Here is a tiny trained network, its code and every weight. The questions are about switching its units off for an input and a class, where a switched-off unit gives its printed mean instead of its output.

import numpy as np


def w(rows, s, z=0):
    codes = np.array(rows[::2]) - 128.0
    scale = np.full(codes.shape[1], s)
    scale[-1] = z or s
    return codes * scale


def norm(h):
    return h / np.sqrt((h * h).mean(-1, keepdims=True) + 1e-5)


def f(y):
    return y / 2 * (1 + np.tanh(0.7978845608 * (y + 0.044715 * y**3)))


def log_softmax(a):
    a = a - a.max(-1, keepdims=True)
    return a - np.log(np.exp(a).sum(-1, keepdims=True))


def net(x, mask):
    res = np.array(x, float).reshape(1, 7) / 4 @ E
    u = 0
    for l in range(4):
        y = f(norm(res) @ A[l][:, :-1].T + A[l][:, -1])
        res = res + np.where(mask[u : u + 9], y, B[l][:, -1]) @ B[l][:, :-1]
        u += 9
    return log_softmax(norm(res)[-1] @ U[:, :-1].T + U[:, -1])


A, B = {}, {}
E = w([
[156,3,10,141,172,151,94,137,139],'x0',
[163,135,144,111,142,161,105,124,142],'x1',
[127,129,128,127,127,130,127,128,128],'x2',
[117,107,140,97,47,96,36,222,102],'x3',
[108,123,118,136,120,112,140,130,121],'x4',
[117,244,108,254,199,168,80,196,65],'x5',
[137,175,89,60,206,36,180,226,172],'x6',
],0.0035)
A[0] = w([
[150,19,53,162,135,147,127,139,144,110],'0.n0',
[126,114,120,146,227,150,252,71,212,69],'0.n1',
[90,139,128,130,56,121,62,193,135,25],'0.n2',
[70,68,149,29,92,135,152,86,177,64],'0.n3',
[180,165,72,122,94,107,139,39,146,4],'0.n4',
[126,104,123,157,80,100,180,130,143,86],'0.n5',
[150,79,174,249,33,182,141,70,124,14],'0.n6',
[54,87,96,91,83,76,60,110,131,243],'0.n7',
[90,152,156,156,149,144,152,203,156,152],'0.n8',
],0.0041,0.0018)
B[0] = w([
[186,124,170,233,107,121,140,125,246,242],'0.n0',
[160,186,80,157,105,72,26,62,74,235],'0.n1',
[110,127,127,70,97,119,75,119,158,150],'0.n2',
[122,103,254,102,216,133,141,146,45,212],'0.n3',
[92,178,153,120,184,87,151,90,110,99],'0.n4',
[148,91,161,102,178,139,159,119,124,123],'0.n5',
[203,162,56,66,94,170,167,128,36,216],'0.n6',
[201,127,137,156,168,139,50,113,113,251],'0.n7',
[114,75,108,147,172,108,138,195,114,180],'0.n8',
],0.0043,0.002)
A[1] = w([
[180,152,209,67,67,63,40,45,164,162],'1.n0',
[42,144,126,201,182,126,144,161,202,68],'1.n1',
[102,216,211,88,8,117,199,153,38,123],'1.n2',
[233,63,31,152,157,81,50,142,52,178],'1.n3',
[49,107,122,152,74,52,177,117,57,158],'1.n4',
[47,173,216,109,45,163,226,138,191,50],'1.n5',
[127,174,130,2,123,120,178,124,57,68],'1.n6',
[78,133,130,134,195,89,131,58,77,97],'1.n7',
[83,233,223,107,33,84,180,102,159,4],'1.n8',
],0.003,0.0016)
B[1] = w([
[80,86,170,133,129,72,115,148,104,202],'1.n0',
[160,119,161,163,119,203,120,81,87,130],'1.n1',
[208,97,159,178,134,170,85,147,202,211],'1.n2',
[108,177,156,129,69,165,138,185,198,252],'1.n3',
[253,152,139,123,148,166,70,109,148,138],'1.n4',
[161,121,143,218,144,105,124,65,201,125],'1.n5',
[88,110,49,181,117,104,175,178,154,141],'1.n6',
[99,84,127,39,152,123,94,158,167,138],'1.n7',
[190,118,112,201,113,153,135,92,217,156],'1.n8',
],0.0048,0.0024)
A[2] = w([
[152,58,146,41,76,77,171,62,169,171],'2.n0',
[118,42,217,173,50,179,69,64,40,138],'2.n1',
[153,150,79,44,184,67,178,197,161,47],'2.n2',
[154,22,119,210,122,200,124,102,193,73],'2.n3',
[196,130,93,111,223,188,200,73,108,120],'2.n4',
[61,57,103,185,115,107,132,123,187,7],'2.n5',
[122,182,121,116,185,26,169,182,209,78],'2.n6',
[63,148,59,135,182,129,152,1,185,140],'2.n7',
[84,165,88,117,173,120,222,25,121,127],'2.n8',
],0.0042,0.0017)
B[2] = w([
[55,65,150,240,232,177,172,128,98,202],'2.n0',
[66,180,74,66,138,106,198,111,126,253],'2.n1',
[102,214,75,71,71,159,233,99,89,174],'2.n2',
[174,178,84,146,105,127,142,192,172,194],'2.n3',
[106,147,118,126,98,68,97,167,137,166],'2.n4',
[143,158,106,163,124,107,125,118,165,114],'2.n5',
[136,111,112,90,49,165,182,103,120,207],'2.n6',
[194,143,146,110,143,78,2,170,130,158],'2.n7',
[201,132,197,136,82,73,44,121,56,157],'2.n8',
],0.0052,0.0033)
A[3] = w([
[97,189,128,209,183,186,131,193,95,53],'3.n0',
[91,220,115,161,143,192,62,185,66,87],'3.n1',
[187,147,99,126,162,79,191,167,199,189],'3.n2',
[124,132,82,129,51,197,137,42,82,111],'3.n3',
[99,204,234,153,114,109,138,97,170,18],'3.n4',
[87,187,106,187,179,165,103,183,71,54],'3.n5',
[120,199,254,175,82,142,140,137,102,8],'3.n6',
[162,152,96,150,173,133,94,50,75,67],'3.n7',
[44,85,147,83,50,98,52,204,148,44],'3.n8',
],0.0054,0.0011)
B[3] = w([
[106,36,175,144,134,112,183,72,167,214],'3.n0',
[102,132,187,150,178,97,155,75,111,254],'3.n1',
[61,141,111,137,52,246,73,136,130,203],'3.n2',
[58,192,78,39,93,105,210,254,150,174],'3.n3',
[84,102,11,153,114,186,24,199,162,182],'3.n4',
[132,20,149,20,128,117,147,94,111,202],'3.n5',
[173,71,43,135,135,135,139,158,170,205],'3.n6',
[170,162,168,28,77,80,90,182,106,160],'3.n7',
[243,231,137,134,165,43,64,30,78,177],'3.n8',
],0.0054,0.0037)
U = w([
[59,24,225,143,217,110,210,67,75,248],'0',
[70,238,61,46,53,161,232,178,71,93],'1',
[214,204,150,125,126,30,9,98,56,128],'2',
[131,103,64,244,99,203,84,192,235,15],'3',
],0.011,0.0013)

Each question gives the input, the list of numbers given to net, and the class t.
The units are the neurons (one row each of A and B). Each row of codes is followed by its name. A weight is (code - 128) times the scale printed after its matrix; where a second scale follows, it is the last column's (A, B and U).
mask holds one flag per neuron, layer by layer. A switched-off neuron (its flag False) gives its mean, the last column of its row in B, instead of its output. The means were averaged over made-up inputs and are rounded, as every weight is.
A unit's drop is (log p(t) with every unit on - log p(t) with that unit switched off) / (log p(t) with every unit on - log p(t) with every unit switched off).
The circuit of an input: a set's keep is (log p(t) with only the set's units on - log p(t) with every unit switched off) / (log p(t) with every unit on - log p(t) with every unit switched off). Starting from the 12 units with the biggest drops (on a tie, the unit counted first), units are removed one at a time, each time the one whose removal leaves the highest keep (on an exact tie, the one counted first), for as long as the keep stays at least 0.8.
circuit, biggest first: the units of the circuit, biggest drop first
most important unit: the unit with the biggest drop
k most important neurons: the k neurons with the biggest drops, biggest first
top k neurons in layer l: the k neurons of layer l with the biggest drops, biggest first
input [3,5,1,4,0,0,-3], class 2: circuit, biggest first : (3.n8)
input [6,1,2,1,-4,-5,-6], class 1: top 3 neurons in layer 2 : (2.n1 2.n3 2.n7)
input [8,-1,0,-6,1,-7,6], class 3: 3 most important neurons : (0.n0 3.n2 3.n1)
input [7,3,3,-7,-3,-3,-3], class 2: circuit, biggest first : (0.n1 3.n7)
input [4,-6,-2,-8,-2,-6,6], class 2: 2 most important neurons : (0.n1 2.n7)
input [-6,-4,-4,7,2,5,3], class 2: 3 most important neurons : (3.n8 2.n0 0.n2)
input [-2,-7,-5,8,0,-5,7], class 2: 2 most important neurons : (3.n8 2.n1)
input [-7,-7,1,0,6,-6,-6], class 3: circuit, biggest first : (1.n2 3.n4)
input [6,5,-2,-2,8,-5,1], class 3: 4 most important neurons : (0.n0 2.n3 3.n1 3.n2)
input [-2,-6,-7,-8,2,1,-8], class 1: 2 most important neurons : (3.n3 0.n6)
input [5,1,8,3,2,7,8], class 1: 3 most important neurons : (2.n2 2.n0 2.n6)
input [-7,8,-7,-1,-7,8,-6], class 0: circuit, biggest first : (3.n0 3.n5)
input [-5,8,3,3,2,-5,-4], class 0: top 2 neurons in layer 0 : (0.n0 0.n3)
input [-1,-2,4,1,-6,5,-8], class 1: most important unit : 3.n3
input [1,-7,-1,5,1,4,4], class 2: 2 most important neurons : (3.n8 2.n0)
input [3,-7,-5,-4,-7,-2,4], class 1: top 2 neurons in layer 1 : (1.n3 1.n7)
input [-8,6,-3,-7,2,1,-2], class 3: 3 most important neurons : (3.n4 1.n2 3.n6)
input [4,-7,-2,-5,7,4,-4], class 2: 2 most important neurons : (2.n7 2.n0)
input [-4,-4,-5,4,3,-3,3], class 2: top 2 neurons in layer 3 : (3.n8 3.n0)
input [-5,-2,8,4,-4,-6,-3], class 0: circuit, biggest first : (2.n0)
